Each row was made from one small tree. The marks that hang from a mark follow it in brackets, in alphabetical order. Every link used is in the known rows. Write each row's tree.
Each row is shifted at random along 5 fixed directions that mean nothing.
Known rows:
febo[fugu[mugan[deseb tepi]] vanu[nagadom]]: [ 100  -41  274  -45   15  -94   53  -81  -79   11   68  103   13   21
   27  -74   -5  350  -20  -27   16  -67 -212  142  387  232  -91   22
  150  -29  -46 -118  189 -149  130 -193  -99  -30   65  -16  100  121
  -29   23   59   90   53]
fugu[mugan[deseb tepi] vanu]: [ -29  178  -15  237   55 -187  -54   56    9  -90   24   61 -133  -80
  -22   93  -89    0   19 -119   60 -244  206  -12   97  -15   21 -121
  -65  241 -110  223  -26  -56 -131  112  102  -97  -64  -21 -239 -209
  182  152   59   18  -61]
lika[deseb lela vanu[nagadom]]: [  59 -148   45 -199   40   91  186  -36  -80  180    1   69   -7  272
  144 -282 -104  176 -118  161  -73   77 -188   91   18 -159 -103  174
   33 -200    5 -319   28  232   -6  -50 -129   97  -34 -166  280   39
 -443 -312  -33 -240   75]
rebe[mugan[tepi] sivab]: [ 104  -72 -144  105   -5   66  -22  -31  -18   -7   -9 -132   55 -151
  -65   27  -45  -11   -2   45   14  -52   11  -43   38    2   27  -73
   29   73   -4   19   39  -14   66   -8  -62   13  -62   80  -34   51
  -10  126  -23  104  -41]
fugu[mugan vanu[febo]]: [ -94   50  365  193  -46 -168 -143   19   -1  -52  -87   62   42 -183
  -80   33   45   -2   78   23   37   51  107    0   55  384  147  -74
  164  -36  -11  -25  -62  182   56   -7 -120  -75  177   46  -33   93
  420   36   -2 -206  101]
fugu[mugan vanu[nagadom]]: [ 176 -164  231  -48   18   43   41 -147  -53   58   27   38   95   23
  -16 -108   13  261  -25   87    5   -1 -197  100  330  259 -108   22
  211  -90   16 -230  199  -76  181 -171 -200   19   13   11  241  181
 -113   95  -20  101   37]
sivab[deseb fipef[vanu[febo[fugu]]] lika[lela nagadom]]: [ -82  -22  -35   92  -23  -53 -116   36  152  -55 -114  107   22  -37
    7   46   21 -109   68   17   37   -4  282 -226  -17   69   80  -93
  -42  -88   -6  -17 -157  236   48   72   83    5   19  -61  -68 -108
  239   78    7 -145    2]
mugan[deseb[lela[rebe[sivab[fipef[lika]]]] nagadom] tepi]: [ 131 -160 -231 -156   77  262   84  -40 -109   20   -1 -118  167  135
    7 -188   -8   34  -72   91  -23  226 -256   87  173 -158   29  -31
  175 -171  164 -208   39   10  109  -16 -150  110  -42    2  364  163
 -368 -130 -109  155   -1]
lika[deseb[lela[rebe[mugan sivab tepi]]] nagadom]: [  24  -19 -378 -108   66  227   40   82  -26  -37   -5 -184  101   59
  -51  -26  -78 -178  -39   10   -3   43    5  -34 -273 -355   87  -64
  -77   53  106   62  -86   39  -84   90   53   60 -107    5  -52 -115
 -256  -23  -70  156  -77]
mugan[deseb[lela[rebe[sivab[fipef lika]]]] tepi]: [   7  -36 -196  136  -67    9   -4  -70   96   45   30  -52  -67  -79
  -19  175  109 -164   22   58  -33  -95   53  -59  166  -28  -44  -33
  -28   46  -76  117   53 -170   67   -4   48    1 -132  102  -21   51
  126  166   12  114  -88]
bidanu[febo[vanu[nagadom]]]: [ -63  -31  331  184  -67 -221  -36  -44   54  114  -52  130 -154  -69
   66    8  -26   63    1   78  -24  -66  128  -78  -65  186  -47  176
  -96   26 -199  -34  -37  190  -33  -64  -44  -43   81  -48  -58   52
  149  -12   32 -385   71]
mugan[deseb[lela] tepi]: [  30    3   65  -12  -86  -43   81  -90  -64   40  114  -68  -29  -41
    0   88  158   21    3   21  -53  -64 -264  234  374  152  -82   -9
  167  -30   12  -18  220 -318  128 -131  -66   -9  -52  120  129  224
  136  -26   85  161   10]
lika[lela nagadom vanu[febo[bidanu fugu]]]: [  34  -64  218 -194  -28   38   72  -37  -80   39    0   97  109  127
   30 -126   34  188   -1   23  -44  119 -211  142   35  200    2   41
  185 -245  106 -227   98   28  122 -115 -104   36  102    1  165  107
  -61 -154   28  -11   95]
fipef[lika[nagadom vanu[febo[bidanu]]]]: [-179  149  160   92   10 -190  -88  142    4  -34 -107  168  -86   59
   54  -57  -96  -57   22  -44    6    6  252  -57 -285   -9  123  -13
  -80  -46   -8   35 -225  362 -177  153   71  -45   99 -138 -160 -234
  149 -186   32 -363   64]
mugan[deseb[nagadom] tepi]: [ -20  125  -50   -2  -13  -55   34   14  -54  -66   92  -58  -43    5
   -8   77   80  -49    4  -85  -20  -97 -128  173  185    4  -35  -89
   81   63   54  102  104 -245   -6  -16   46  -36  -64   32  -18    3
  122  -30   89  177  -20]
deseb[lela[rebe[mugan sivab[fipef] tepi]] nagadom]: [-295  273  -55  -91  -47  -31  -34  168   10  -90   42 -116  -63  -28
    2  189  241 -345   53  -64  -50  236  -67  107 -304 -161   76  -13
  -57   10  107  190 -152  -22 -120   64  145  -39   73  -15 -133   39
  280 -340   33 -108   56]
deseb[lela[rebe[sivab[fipef[lika]] tepi]] nagadom]: [-138   71  -71   33  -53  -83   65   -2   88  169   59   68 -289   70
  145  143  110 -172  -42   94 -100  -28   70    8 -226 -265 -184  224
 -267   47 -164  100  -46    3 -176   48  121    2 -127  -99  -44  -24
  -81 -186   49 -276  -22]
mugan[deseb[lela[rebe[sivab[fipef[vanu]]]] nagadom] tepi]: [ -10   43 -191  -87  -15  112   43   -7  -30  -69   61 -113   66   47
  -24   57  156 -134   10  -11  -49  113 -203  145  153  -51   17 -103
  158  -88  163   -2   63 -210   80  -11   -4   23  -66   58  143  125
   33  -91   14  224  -11]
febo[fugu[mugan[deseb[nagadom]]] vanu]: [  -2  107   66   69  113 -160   48   22    6   55   58  188 -254   97
  124  -30 -154  223  -72  -79   26 -218  129  -11  -61 -163 -165  153
 -256  208 -224  121    4    0 -226   53  132  -52  -54 -169 -150 -252
 -208    1   67 -166  -22]
febo[bidanu[deseb[lela] rebe] fugu[vanu[nagadom]] tepi]: [ 113  -19  155 -101   40  -25   25  -42  -62  -51   22   87   73   60
  -17 -145 -154  249  -11 -169   74  -40  -44  -13   77   97   -8   36
   -8   65  -28  -17   68 -148    6  -33    3  -27  108   65   19  -42
 -163  164  -48  186  -19]
febo[bidanu[rebe[mugan sivab[lika]]] vanu[nagadom]]: [ 141 -193   69   19  -22  114 -126  -85   28  -64  -97  -76  251 -151
 -139  -52  -17   66   51   21   69  107  -13 -157  135  262  101  -90
  151  -54   84 -100   24   21  240 -108 -128   32  121   99   73  137
   77  263  -99  199   -3]
rebe[mugan sivab tepi]: [  39  -73  -97  174  -27   14  -59  -16   40   47  -45 -110  -28 -201
  -45   84  -33  -76    1   98    3  -52  123 -124 -112  -21   11   15
  -89  113  -89   56  -35  108    4    5  -36    8  -51   24 -115   37
   44   92  -16  -93  -23]
fipef[lika nagadom vanu[febo]]: [  86   52 -108  -92   51   32  -43   39  -73 -192    8  -26  143   61
  -62  -57  -81   26   27 -148   62  -82   12   82   94  -13   59 -247
  121  -17  214  -14   31 -115   17   72   27  -20  -54   33  -10 -171
  -33   86   41  332  -53]
fugu[mugan[deseb[nagadom] tepi] vanu[febo[bidanu]]]: [ 250 -215  149  238  -15    8  -61 -189    2   37  -37   55   88 -173
  -94   10  -33  225   17   94   34 -162    6  -18  419  403   -9  -66
  226   -9  -46 -118  202 -114  196 -116 -213    8  -38   68  147  187
   81  409    2  188  -27]
sivab[deseb[lela nagadom] fipef lika[vanu]]: [-155   91 -248   24   71  110 -163  149   96 -219 -138  -72  175  -23
  -78   20   76 -335   83  -83   71  244  208 -191 -163  -66  264 -222
   63  -85  201   61 -282  257   41  194   99   32   77    2  -11 -110
  275  -26 -109  -11    4]
rebe[sivab[fipef lika[deseb[lela] nagadom vanu]] tepi]: [ -20  -49 -385   94   15   58   62  -10  160  146  -38   82 -191  112
  134   37  -49 -159  -56  131  -64  -69  255 -231 -268 -385 -119  132
 -295   25 -156   21 -133  223 -110  137  142   77 -218 -171  -65 -179
 -229  -47  -23 -262  -80]
bidanu[febo[fugu[mugan] vanu] rebe[tepi]]: [  10  158   -4   46   34  -87  -77   76  -21 -193   10  -19   63 -159
  -93   60 -103   34   77 -260  101  -66  133  -63 -159   69  123 -139
  -54  203   -3  202  -42 -128  -17   64  108  -82  108  133 -301 -130
  182  211   -5  193  -37]
febo[bidanu fugu[mugan[deseb[lela]]] tepi vanu[nagadom]]: [ -15   84  380 -102   20 -124  -59   11  -71 -149   32  128  122   11
  -57  -43   32  258   47 -202   78   13 -158  125  248  335   69  -53
  174  -21   58   14   94 -175  112 -154   -9  -74  220   65  -26   31
  187   73   34  197   61]
lela[nagadom rebe[mugan sivab[deseb]]]: [  83 -131 -144  -67  -31  165    7  -79   70   59   47 -167   35  -35
  -75  140  105  -78    1  111  -24  -75  -70  -27   50  -27 -107   -6
  -28   40    9   53  125 -212   64 -100    7   25 -135   92  -11   44
  -66  169   11  240  -79]
mugan[deseb[lela[rebe[sivab[fipef]]] nagadom] tepi]: [ -87  102 -249   43   31  106  -86  106   -3 -197  -37 -177  158  -48
 -125   59   60 -315   46  -90   20  113   26   -7  -52  -72  235 -228
  125   18  189  153 -126  -25   13  111   47  -10    9  113  -20  -34
  195   45  -66  218  -44]
rebe[mugan sivab[deseb[lela nagadom]] tepi]: [   9  -89 -222   34   39  171  -44   23   11    6  -65 -153   65  -90
  -33    0    4 -117  -20  101   17  169   19 -113 -106 -161   65   13
  -38    8   43  -31 -104  153    5   54  -40   67  -15  -19   83   90
  -90  -50  -87  -54   -3]
lela[nagadom rebe[sivab[fipef[vanu]] tepi]]: [ -55    4 -160   40   56   88  -76   97   45  -55  -85  -75   39   13
  -34   20  -22 -179    9   28    4  102  158 -134 -322 -159  112  -54
  -79    5   56   65 -186  233  -88  104   41   14  -27  -34 -116 -121
  -40  -55  -52  -93  -15]
lika[deseb lela vanu[febo[bidanu] nagadom]]: [-157   63  385 -132 -198  -98  -44   -9   -6  -80   -4    3  176  -22
  -96   71  260 -129  113   -5  -61   95 -223  212  210  473  126 -132
  371 -274  219 -113   91 -109  231 -173  -89  -42  178  110   83  209
  548 -106   91   85  124]
rebe[mugan sivab[fipef] tepi]: [  89 -221 -140  250  -32  175 -247   -7   86 -139 -210 -273  345 -406
 -241   42   14 -253   98  118   76  153  187 -290  -35  285  325 -248
  207  -33  125  -43 -148  308  284  -16 -190   56   89  161  -14  198
  347  310 -156   60    8]
deseb[lela[rebe[sivab[fipef[vanu[febo]]]]] nagadom]: [ -24   47 -253   25  110   71   37   76    2   24  -35   68 -114  163
   88  -82 -173  -44  -68   -8  -11   17  197  -93 -375 -386   -6   68
 -219   36  -20   44 -168  191 -265  235   96   16 -103 -116  -23 -255
 -354  -91  -46 -142  -55]
lika[deseb lela[rebe[mugan sivab[fipef]]] vanu[nagadom]]: [ -34  -62 -183  -24  -35   94   10   12  123   24  -36  -73   45   26
  -23   33   12 -221    3  105  -47  -55  108 -114 -155 -128   31  -41
  -45  -32   31    1  -78  116   15   10   41   40 -105  -39  -50  -74
   -6   48  -31  -14  -41]
bidanu[deseb[lela[rebe[sivab tepi]] nagadom] febo[fugu]]: [ 179 -332  -24   76  -57  182   23 -171   25  172  -71 -137   96 -161
  -52  -42  -28   17  -31  225  -39  118  -47 -133  -47  103   11  173
   15  -50  -91 -185   57   61  160 -110 -215   94    3  148  237  337
 -182  175 -135  -59    6]
febo[bidanu[rebe[mugan]] fugu vanu]: [  10  202  -42 -132  104  -44   -3  123  -91 -161   57   20    4   36
  -12  -52 -176  157    9 -305  102  -59   32   14 -195 -136   26  -67
 -146  193   16  203  -24 -147 -159   95  177  -64   91    5 -286 -289
 -113   29   30  208  -36]
sivab[lika[deseb[lela nagadom] vanu]]: [ -46   -8 -242  147   42   61  -85   42  135  -49  -95  -21   18  -22
  -42   56  -34 -282   20   17   16  -76  308 -186 -230 -131  123  -74
  -89   51   14   93 -167  180  -47  165   92   36 -108   -1  -66 -176
   88  168  -69  -45  -75]

Which tree is each row?
[ 115  -66    0   10   53    7   20  -33  -21   34  -12   25  -30   18
   17 -116 -184  148  -49  -46   40 -101   67  -80  -47  -38  -55   80
 -117   99  -98    7   25    9  -74   33    6   10    1  -14  -17 -118
 -226  125  -23   10  -29] => febo[bidanu[deseb[nagadom]] fugu]
[  -5   83  215 -141  -52  -71   12   17 -108  -58   56   -9   55   -6
  -23  -37    1  132   27 -107   13   13 -173  157  105  148  -11  -52
  107  -34  104  -19   94 -177    8  -64  -24  -52  122   28  -10   45
   78  -61   66  151   45] => vanu[febo[bidanu[rebe[mugan]]] nagadom]
[ 201  -66  226  -17   64 -161  137 -113  -76  166  104  305 -221  154
  154 -142 -258  600 -109  -50   23 -344  -26   49  228   -2 -302  214
 -175  107 -260  -52  221 -159 -129  -95    6  -45  -55 -137  -40 -166
 -451  128  108    7  -39] => vanu[febo[bidanu fugu[mugan[deseb]] tepi] nagadom]
[-116  122 -342    6  -18   78  -18   88   98  -54   29 -146  -52  -44
  -35  194   81 -361   20  -30  -27  -36  122  -60 -300 -291   30  -51
 -171  133   28  240 -104  -80 -125  110  180    2 -128    3 -197 -122
   75   23    6   91  -87] => lika[deseb[lela[rebe[mugan sivab[fipef] tepi]] nagadom]]
[ 130 -292 -200  279   -6  189 -114  -87  131   56 -143 -170  139 -263
 -109   50  -14 -213   10  227    1   14  217 -262 -100   68  153  -25
   25   -2  -34  -46  -90  239  138    6 -157   93  -90  104   99  192
   26  341 -157  -38  -57] => deseb[lela[rebe[mugan[tepi] sivab[fipef]]] nagadom]
[  -7  101  272  182  -20 -205  -99   15  -18  -99  -31  129    7 -114
  -63   15  -96  106   62 -125   68 -135  158  -19   95  262   95 -117
   75   81  -29   80  -14  -18  -28   41  -15 -107  109   38 -143  -69
  267  213   25   43   -3] => fugu[mugan[tepi] vanu[febo[bidanu[rebe]] nagadom]]
[ -99  266  260  -80   76 -235   57   96 -103  -41   90  271 -186  201
  116  -68 -104  285  -28 -198   32  -95    0  148  -57  -70 -115   59
 -107   88  -65   73    0  -44 -239   57  119 -120   70 -149 -158 -251
  -97 -187   97  -99   30] => fugu[mugan vanu[febo[tepi] nagadom]]
[ -72   11  -63 -151   21   82   95   47  -54  110   54  -68  -93   66
   93   10   90  -19  -51   81  -42  171 -167  101 -100 -239  -82  161
  -98  -43   -7  -39  -18   14 -104   -5    2   53  -10  -85   94  127
 -190 -312    7 -154   49] => sivab[deseb[lela[rebe[mugan tepi]] nagadom]]
[ -32   68 -269  -18    8    5  101  -25  164  109  116   64 -259  189
   76  229   41 -181  -30   -3  -69 -353  195  -21 -236 -349 -217   96
 -326  172 -139  251   60 -262 -211   84  279   -7 -333  -12 -216 -318
 -161  166   87  120 -179] => sivab[lika[deseb[lela[nagadom rebe]] vanu]]
[-126  -11   19  -28  -71   31  -37   16   90   24    2  -87   -5  -36
  -20  176  230 -235   49   73  -38   93  -25   -7  -36   51   16   20
    1  -69   18   62  -28  -32   41  -56   33   11   -2   63  -12  126
  223  -52   15  -41   15] => sivab[deseb[lela[nagadom rebe[tepi]]] fipef]
[-161  350  -23  -65   36 -116  -86  199  -54 -308   19 -103   79  -80
 -107    8  -75 -170   87 -347  100   37  103   17 -213  -47  206 -227
  -30  207  132  272 -162 -126 -135  183  194 -117  177  107 -269 -215
  300   14  -19  176   -6] => bidanu[deseb[nagadom] febo[fugu[mugan]] rebe]
[  65 -123  299  185   59  -70  -98  -36  -28  -12 -114  132   95  -64
  -48 -139 -129  211   -3   56   69  -11  108  -69  174  273  132  -12
  142  -34  -36 -142  -47  241   53  -33 -178  -20  117  -24  126   72
   40  159  -76 -131   50] => fugu[mugan[deseb[lela]] vanu[febo[tepi] nagadom]]
[-123   85  288   38  -88 -167 -104   86  -51  -86  -77  -30   85 -161
  -67  -79  -27  -53   69 -112   56  113   26  -36  -17  270  203  -37
   72  -12    1   45 -122  139   30   10  -51  -55  286  103 -106   82
  348  -67  -38 -171  105] => febo[bidanu[deseb rebe] tepi]
[-147  163   33 -230  -21  -33   67   81  -37  -58   60   23   11  194
   52  -12  143 -130   15  -60  -61   80 -154  210  -50  -68   -4  -55
   91 -133  167  -41   -6  -33    2   -4   79    2   -3  -45   39  -50
   82 -313   62   -9   49] => fipef[lika[lela nagadom vanu]]
[ -80   53   23 -290  -14   79   86   59 -114  -27   40  -60  119  166
   21 -129  101  -30   -6  -23  -21  230 -296  194  119  -44   30  -42
  175 -191  179 -145   24  -11   82  -35  -41   39   97    3  175   77
  -23 -344   -5   31   82] => sivab[lika[deseb lela]]
[-145   64  -31   97  -95  -82  -80   27   76   13  -28  -31  -83 -125
  -10  165  141 -171   55   39   -4   76   73 -100   29   21   -8   -3
  -63   13  -67   97  -73   44   31   16   62  -31   43   21 -119   35
  305  -88   35 -150   19] => rebe[sivab[deseb lika] tepi]
